Below are the code and all the weights of a small trained network. Each question names an input and a target symbol and asks about switching units off, where a switched-off unit gives its printed mean instead of its output.

import numpy as np


def w(rows, s, z=0):
    codes = np.array(rows[::2]) - 128.0
    scale = np.full(codes.shape[1], s)
    scale[-1] = z or s
    return codes * scale


def f(y):
    return y / 2 * (1 + np.tanh(0.7978845608 * (y + 0.044715 * y**3)))


def softmax(a):
    e = np.exp(a - a.max(-1, keepdims=True))
    return e / e.sum(-1, keepdims=True)


def log_softmax(a):
    a = a - a.max(-1, keepdims=True)
    return a - np.log(np.exp(a).sum(-1, keepdims=True))


def net(x, mask):
    ids = ['αβγδεζηθλμξπτφψω'.index(c) for c in x.split()]
    T = len(ids)
    res = E[ids] + P[:T]
    u = 0
    for l in range(2):
        r = res
        for j in range(2):
            rows = slice(4 * j, 4 * j + 4)
            q, k, v = (r @ M[l][rows].T for M in (Q, K, V))
            z = softmax(np.where(np.tri(T) > 0, q @ k.T / 4**0.5, -1e9)) @ v
            o = O[l][rows]
            res = res + np.where(mask[u + j], z, o[:, -1]) @ o[:, :-1]
        u += 2
        y = f(res @ A[l][:, :-1].T + A[l][:, -1])
        res = res + np.where(mask[u : u + 4], y, B[l][:, -1]) @ B[l][:, :-1]
        u += 4
    return log_softmax(res[-1] @ U[:, :-1].T + U[:, -1])


Q, K, V, O, A, B = {}, {}, {}, {}, {}, {}
E = w([
[157,154,74,155,109,115,155,111],'α',
[118,209,155,85,97,62,99,133],'β',
[185,121,113,144,188,82,117,176],'γ',
[150,189,33,144,176,70,146,114],'δ',
[125,145,124,116,157,97,144,177],'ε',
[65,180,97,203,49,144,183,52],'ζ',
[93,183,113,138,113,101,158,126],'η',
[119,119,121,98,135,150,164,189],'θ',
[110,149,142,104,152,88,161,189],'λ',
[164,83,100,104,193,83,147,231],'μ',
[108,180,139,100,147,108,129,154],'ξ',
[156,104,155,113,49,109,173,95],'π',
[110,129,135,109,138,133,156,173],'τ',
[130,187,119,137,128,121,136,109],'φ',
[148,134,89,177,109,126,152,109],'ψ',
[86,6,149,191,181,55,130,39],'ω',
],0.02)
P = w([
[189,186,150,254,111,197,148,209],'0',
[128,132,138,65,222,122,198,216],'1',
[134,148,103,110,165,110,194,143],'2',
[108,166,102,114,136,121,197,104],'3',
[110,159,117,86,134,119,172,116],'4',
[88,172,123,93,121,111,165,100],'5',
],0.0095)
Q[0] = w([
[163,86,186,173,121,163,97,170],'0.h1',
[128,110,1,158,129,147,31,92],'0.h1',
[40,90,67,89,193,98,85,25],'0.h1',
[143,157,118,154,112,38,199,130],'0.h1',
[47,139,135,133,156,91,195,92],'0.h2',
[95,161,83,96,88,194,99,135],'0.h2',
[170,215,82,136,168,129,162,178],'0.h2',
[154,99,127,134,191,137,124,121],'0.h2',
],0.0075)
K[0] = w([
[55,164,155,111,123,157,123,164],'0.h1',
[176,236,147,183,185,138,202,134],'0.h1',
[130,180,119,179,141,108,2,153],'0.h1',
[18,46,196,162,160,142,140,124],'0.h1',
[158,152,158,152,115,118,53,90],'0.h2',
[50,166,83,28,133,10,103,36],'0.h2',
[146,174,79,113,148,158,148,135],'0.h2',
[83,124,149,160,163,80,59,131],'0.h2',
],0.0077)
V[0] = w([
[95,173,132,130,95,147,125,255],'0.h1',
[134,81,129,47,65,146,116,150],'0.h1',
[159,108,107,164,42,210,106,158],'0.h1',
[172,156,173,145,86,129,140,180],'0.h1',
[144,210,12,131,155,168,115,238],'0.h2',
[119,38,175,137,187,85,133,128],'0.h2',
[225,156,187,159,56,176,87,93],'0.h2',
[154,181,164,66,99,66,123,83],'0.h2',
],0.007)
O[0] = w([
[58,215,111,193,168,70,75,106,103],'0.h1',
[157,176,190,150,173,209,172,1,63],'0.h1',
[65,117,202,184,98,61,117,183,70],'0.h1',
[159,169,199,173,151,172,226,167,170],'0.h1',
[1,52,114,197,85,170,127,199,255],'0.h2',
[137,185,123,124,34,13,121,67,67],'0.h2',
[189,106,116,148,173,155,70,121,135],'0.h2',
[216,69,116,183,135,66,141,144,140],'0.h2',
],0.0073,0.0049)
A[0] = w([
[46,140,55,112,88,175,102,224,143],'0.n1',
[60,247,125,2,160,70,100,84,190],'0.n2',
[97,73,48,132,19,45,166,115,254],'0.n3',
[110,75,169,172,206,148,210,207,203],'0.n4',
],0.0063,0.0022)
B[0] = w([
[207,138,128,39,101,34,184,2,241],'0.n1',
[190,87,54,214,158,193,132,196,142],'0.n2',
[120,125,154,121,244,134,158,246,244],'0.n3',
[180,165,108,226,100,201,25,150,254],'0.n4',
],0.0081,0.0091)
Q[1] = w([
[169,112,114,137,254,149,118,208],'1.h1',
[58,63,50,101,153,160,130,143],'1.h1',
[44,142,106,172,100,223,158,227],'1.h1',
[135,45,136,62,153,223,125,132],'1.h1',
[176,103,145,219,117,121,156,117],'1.h2',
[116,250,195,168,117,127,73,226],'1.h2',
[135,95,86,122,177,76,131,123],'1.h2',
[178,9,133,123,176,143,211,149],'1.h2',
],0.0074)
K[1] = w([
[159,88,73,180,188,109,71,161],'1.h1',
[152,71,58,159,170,172,210,124],'1.h1',
[94,193,120,118,158,156,89,194],'1.h1',
[173,111,169,132,74,173,135,136],'1.h1',
[39,134,197,109,180,145,119,179],'1.h2',
[160,210,90,189,55,182,151,255],'1.h2',
[79,119,131,141,129,83,139,190],'1.h2',
[77,95,192,193,116,4,86,112],'1.h2',
],0.0075)
V[1] = w([
[109,128,153,104,52,238,50,163],'1.h1',
[145,129,192,65,92,117,229,150],'1.h1',
[57,214,225,91,76,175,224,108],'1.h1',
[153,197,208,20,204,3,133,134],'1.h1',
[126,14,150,104,173,179,34,98],'1.h2',
[207,168,167,240,85,123,212,86],'1.h2',
[44,132,140,249,99,116,25,168],'1.h2',
[170,168,192,139,142,108,218,251],'1.h2',
],0.0065)
O[1] = w([
[125,141,44,78,165,108,81,124,54],'1.h1',
[168,96,176,139,109,82,106,172,91],'1.h1',
[140,92,106,152,129,47,114,230,12],'1.h1',
[132,162,150,160,2,150,160,152,85],'1.h1',
[128,161,4,151,133,78,35,192,74],'1.h2',
[54,200,129,160,98,153,129,97,254],'1.h2',
[63,34,65,143,164,132,154,144,205],'1.h2',
[36,112,172,70,158,58,142,85,246],'1.h2',
],0.0079,0.0097)
A[1] = w([
[128,55,134,1,99,208,116,116,129],'1.n1',
[162,135,56,127,166,189,212,148,252],'1.n2',
[92,74,69,122,163,140,89,120,78],'1.n3',
[92,152,131,70,135,93,142,98,194],'1.n4',
],0.0078,0.0042)
B[1] = w([
[62,117,101,180,138,156,169,93,171],'1.n1',
[90,123,195,159,123,121,51,115,252],'1.n2',
[177,199,102,63,75,110,183,191,179],'1.n3',
[255,161,171,185,126,170,147,116,194],'1.n4',
],0.012,0.013)
U = w([
[139,130,80,98,160,135,156,131,59],'α',
[54,146,134,147,129,186,122,123,227],'β',
[80,124,112,88,117,111,137,119,10],'γ',
[186,87,131,90,255,127,170,102,218],'δ',
[122,98,109,153,134,143,134,163,42],'ε',
[134,124,100,130,127,144,126,143,13],'ζ',
[118,96,111,147,123,132,126,142,29],'η',
[125,108,106,138,122,135,126,155,63],'θ',
[116,98,123,142,129,113,118,143,20],'λ',
[63,83,155,98,123,79,99,141,135],'μ',
[110,112,104,136,116,120,128,129,12],'ξ',
[159,95,131,156,131,129,43,144,211],'π',
[106,108,125,132,121,127,114,152,58],'τ',
[133,127,85,134,129,147,147,138,4],'φ',
[123,140,85,106,123,132,139,131,86],'ψ',
[162,135,146,98,97,110,120,155,184],'ω',
],0.009,0.0033)

Each question gives the input, a string of symbols that net reads in full, and the target symbol t.
The units are the heads (4 rows each of Q, K, V and O) and the neurons (one row each of A and B). Each row of codes is followed by its name. A weight is (code - 128) times the scale printed after its matrix; where a second scale follows, it is the last column's (O, A, B and U).
mask holds one flag per unit, layer by layer, with each layer's heads first. A switched-off unit (its flag False) gives its mean, the last column of its rows in O or B, instead of its output. The means were averaged over made-up inputs and are rounded, as every weight is.
A unit's drop is (log p(t) with every unit on - log p(t) with that unit switched off) / (log p(t) with every unit on - log p(t) with every unit switched off).
The circuit of an input: a set's keep is (log p(t) with only the set's units on - log p(t) with every unit switched off) / (log p(t) with every unit on - log p(t) with every unit switched off). Starting from all 12 units, units are removed one at a time, each time the one whose removal leaves the highest keep (on an exact tie, the one counted first), for as long as the keep stays at least 0.8.
units of the circuit, in order: the units of the circuit, biggest drop first
k most important neurons: the k neurons with the biggest drops, biggest first
k most important neurons of layer l: the k neurons of layer l with the biggest drops, biggest first
input π β π π π, target ω: 2 most important neurons	[0.n4, 0.n2]
input ω π π δ λ, target ω: units of the circuit, in order	[0.h2, 1.h1, 1.h2]
input ω π γ π ξ α, target ω: units of the circuit, in order	[0.h2, 1.h1, 1.h2]
input δ π ω α, target δ: 2 most important neurons	[0.n3, 0.n4]
input π β π δ ω δ, target π: units of the circuit, in order	[1.h2, 0.h1, 1.n2]
input ψ α δ, target β: 2 most important neurons of layer 1	[1.n3, 1.n2]
input α π δ α π, target δ: units of the circuit, in order	[0.n1, 1.h1, 0.n4, 0.h2]
input δ π π α λ δ, target δ: units of the circuit, in order	[0.n4, 1.n4]
input π δ δ μ, target β: 2 most important neurons	[0.n4, 1.n3]
input δ ω α α δ δ, target δ: 3 most important neurons	[0.n3, 1.n4, 0.n4]
input δ ζ ζ π η ω, target δ: units of the circuit, in order	[0.h2]
input δ β ω ε, target δ: 4 most important neurons	[0.n3, 0.n4, 1.n4, 1.n3]
input π δ λ ω π φ, target π: 3 most important neurons	[0.n4, 0.n1, 1.n2]
input ω π π ε, target ω: units of the circuit, in order	[0.h2, 1.h1]
input μ ω α, target μ: 2 most important neurons	[0.n1, 1.n2]
input π π π ω α, target π: most important neuron	[0.n1]
input π δ α π γ, target β: 2 most important neurons	[0.n1, 0.n4]
input δ ω α δ ω α, target δ: 2 most important neurons	[0.n4, 0.n3]
input τ π η μ, target β: units of the circuit, in order	[0.n4, 0.h1, 1.h2]
input π ω π, target π: 4 most important neurons	[1.n2, 0.n1, 0.n3, 1.n3]
input δ α μ δ ω η, target δ: 3 most important neurons	[0.n3, 0.n4, 1.n4]
input α δ π ω ε, target α: 2 most important neurons of layer 1	[1.n3, 1.n1]
input μ θ ω, target μ: 3 most important neurons	[0.n1, 0.n3, 1.n4]
input π ε π ζ π, target ω: 4 most important neurons	[0.n4, 0.n3, 0.n2, 1.n1]
input ω π δ, target ω: 2 most important neurons	[0.n4, 0.n1]
input μ π π δ ω, target μ: 3 most important neurons of layer 0	[0.n1, 0.n3, 0.n4]
input π γ π ω π μ, target π: 2 most important neurons of layer 0	[0.n4, 0.n1]
input ω α π π φ, target ω: 2 most important neurons of layer 0	[0.n4, 0.n3]
input ω δ δ δ ψ, target ω: 3 most important neurons of layer 0	[0.n1, 0.n4, 0.n3]
